Here is a tiny trained network, its code and every weight. The questions are about switching its units off for an input and a class, where a switched-off unit gives its printed mean instead of its output.

import numpy as np


def w(rows, s, z=0):
    codes = np.array(rows[::2]) - 128.0
    scale = np.full(codes.shape[1], s)
    scale[-1] = z or s
    return codes * scale


def f(y):
    return np.maximum(y, 0)


def log_softmax(a):
    a = a - a.max(-1, keepdims=True)
    return a - np.log(np.exp(a).sum(-1, keepdims=True))


def net(x, mask):
    res = np.array(x, float).reshape(1, 4) / 4 @ E
    y = f(res @ A[0][:, :-1].T + A[0][:, -1])
    res = res + np.where(mask, y, B[0][:, -1]) @ B[0][:, :-1]
    return log_softmax(res[-1] @ U[:, :-1].T + U[:, -1])


A, B = {}, {}
E = w([
[127,124,129],'x0',
[130,122,128],'x1',
[156,140,255],'x2',
[143,27,103],'x3',
],0.0089)
A[0] = w([
[209,129,194,73],'n0',
[82,40,137,51],'n1',
[148,67,122,4],'n2',
[99,254,161,178],'n3',
[157,139,160,11],'n4',
[75,196,126,44],'n5',
],0.015,0.0029)
B[0] = w([
[159,110,6,204],'n0',
[175,246,151,190],'n1',
[183,202,183,170],'n2',
[165,96,163,254],'n3',
[134,84,59,153],'n4',
[135,199,139,177],'n5',
],0.011,0.0086)
U = w([
[121,60,200,234],'0',
[177,23,109,115],'1',
[187,171,255,3],'2',
[115,66,215,118],'3',
],0.0065,0.0052)

Each question gives the input, the list of numbers given to net, and the class t.
The units are the neurons (one row each of A and B). Each row of codes is followed by its name. A weight is (code - 128) times the scale printed after its matrix; where a second scale follows, it is the last column's (A, B and U).
mask holds one flag per neuron, in row order. A switched-off neuron (its flag False) gives its mean, the last column of its row in B, instead of its output. The means were averaged over made-up inputs and are rounded, as every weight is.
A unit's drop is (log p(t) with every unit on - log p(t) with that unit switched off) / (log p(t) with every unit on - log p(t) with every unit switched off).
The circuit of an input: a set's keep is (log p(t) with only the set's units on - log p(t) with every unit switched off) / (log p(t) with every unit on - log p(t) with every unit switched off). Starting from all 6 units, units are removed one at a time, each time the one whose removal leaves the highest keep (on an exact tie, the one counted first), for as long as the keep stays at least 0.8.
circuit, biggest first: the units of the circuit, biggest drop first
most important unit: the unit with the biggest drop
k most important neurons: the k neurons with the biggest drops, biggest first
drop of u: that unit's drop, to one decimal
input [-3,-1,-3,4], class 2: 2 most important neurons => n0, n1
input [1,-4,0,5], class 2: circuit, biggest first => n1, n0
input [-2,-8,-6,8], class 2: most important unit => n1
input [1,7,7,-4], class 1: circuit, biggest first => n0, n4
input [-4,-6,8,8], class 1: 3 most important neurons => n0, n4, n5
input [-3,0,-5,6], class 2: 4 most important neurons => n1, n2, n0, n4
input [-3,7,8,7], class 1: 3 most important neurons => n0, n4, n5
input [-4,-4,6,-6], class 1: 4 most important neurons => n0, n4, n1, n2
input [-6,1,8,1], class 1: drop of n1 => 0.0
input [5,0,6,-3], class 1: drop of n1 => 0.1
input [-2,3,-1,6], class 2: drop of n0 => 0.2
